Here is a tiny trained network, its code and every weight. The questions are about switching its units off for an input and a class, where a switched-off unit gives its printed mean instead of its output.

import numpy as np


def w(rows, s, z=0):
    codes = np.array(rows[::2]) - 128.0
    scale = np.full(codes.shape[1], s)
    scale[-1] = z or s
    return codes * scale


def f(y):
    return y / 2 * (1 + np.tanh(0.7978845608 * (y + 0.044715 * y**3)))


def log_softmax(a):
    a = a - a.max(-1, keepdims=True)
    return a - np.log(np.exp(a).sum(-1, keepdims=True))


def net(x, mask):
    res = np.array(x, float).reshape(1, 5) / 4 @ E
    y = f(res @ A[0][:, :-1].T + A[0][:, -1])
    res = res + np.where(mask, y, B[0][:, -1]) @ B[0][:, :-1]
    return log_softmax(res[-1] @ U[:, :-1].T + U[:, -1])


A, B = {}, {}
E = w([
[80,126,83,2,178,157,99],'x0',
[159,114,193,137,223,118,121],'x1',
[68,165,91,98,54,126,126],'x2',
[137,120,133,128,157,119,134],'x3',
[39,124,167,153,122,190,147],'x4',
],0.0095)
A[0] = w([
[121,152,90,53,171,123,109,123],'N1',
[236,159,76,72,111,56,89,29],'N2',
[65,120,121,154,153,143,177,68],'N3',
[119,66,99,95,59,99,159,166],'N4',
[170,111,159,94,101,168,10,2],'N5',
[89,150,133,203,120,74,177,183],'N6',
[118,150,70,136,55,115,99,181],'N7',
[149,254,104,89,143,130,59,37],'N8',
[111,127,86,65,164,167,91,17],'N9',
],0.0096,0.0021)
B[0] = w([
[111,177,100,131,78,71,100,228],'N1',
[78,173,86,150,141,203,183,253],'N2',
[144,131,67,199,213,169,120,162],'N3',
[86,84,158,157,198,73,105,188],'N4',
[39,105,110,105,129,119,121,129],'N5',
[240,90,99,168,216,116,60,219],'N6',
[155,80,224,126,208,151,166,228],'N7',
[143,133,134,140,155,130,154,171],'N8',
[168,72,97,137,2,67,107,214],'N9',
],0.0091,0.0057)
U = w([
[141,102,79,156,76,47,71,229],'0',
[53,255,70,144,169,237,178,228],'1',
[75,140,142,132,153,63,165,59],'2',
[133,116,125,105,94,131,142,9],'3',
],0.0076,0.0015)

Each question gives the input, the list of numbers given to net, and the class t.
The units are the neurons (one row each of A and B). Each row of codes is followed by its name. A weight is (code - 128) times the scale printed after its matrix; where a second scale follows, it is the last column's (A, B and U).
mask holds one flag per neuron, in row order. A switched-off neuron (its flag False) gives its mean, the last column of its row in B, instead of its output. The means were averaged over made-up inputs and are rounded, as every weight is.
A unit's drop is (log p(t) with every unit on - log p(t) with that unit switched off) / (log p(t) with every unit on - log p(t) with every unit switched off).
The circuit of an input: a set's keep is (log p(t) with only the set's units on - log p(t) with every unit switched off) / (log p(t) with every unit on - log p(t) with every unit switched off). Starting from all 9 units, units are removed one at a time, each time the one whose removal leaves the highest keep (on an exact tie, the one counted first), for as long as the keep stays at least 0.8.
circuit, biggest first: the units of the circuit, biggest drop first
top k neurons: the k neurons with the biggest drops, biggest first
drop of u: that unit's drop, to one decimal
input [-7,-8,7,-7,-6], class 2: circuit, biggest first => [N7; N4]
input [-3,-7,6,-5,0], class 2: top 2 neurons => [N7; N4]
input [5,-5,6,1,5], class 0: top 2 neurons => [N9; N2]
input [-1,-8,-4,-5,-4], class 2: top 3 neurons => [N4; N7; N3]
input [-5,-4,2,2,-6], class 1: top 2 neurons => [N2; N9]
input [-6,-2,4,1,-8], class 1: top neuron => [N2]
input [3,-8,7,-6,6], class 2: top 2 neurons => [N4; N7]
input [-1,-2,-6,-4,-6], class 1: top 2 neurons => [N2; N9]
input [6,-2,8,-3,-1], class 0: top 2 neurons => [N9; N1]
input [-7,-8,5,-7,-7], class 2: top 2 neurons => [N7; N4]
input [6,-5,-5,6,-8], class 1: top 2 neurons => [N2; N6]
input [4,0,1,-1,3], class 0: top 3 neurons => [N2; N9; N7]
input [2,-8,7,0,6], class 2: drop of N2 => 0.2
input [6,-1,1,-8,6], class 3: circuit, biggest first => [N9]
input [5,3,3,5,-7], class 1: drop of N9 => -0.3
input [6,2,4,7,-8], class 1: drop of N2 => 3.4
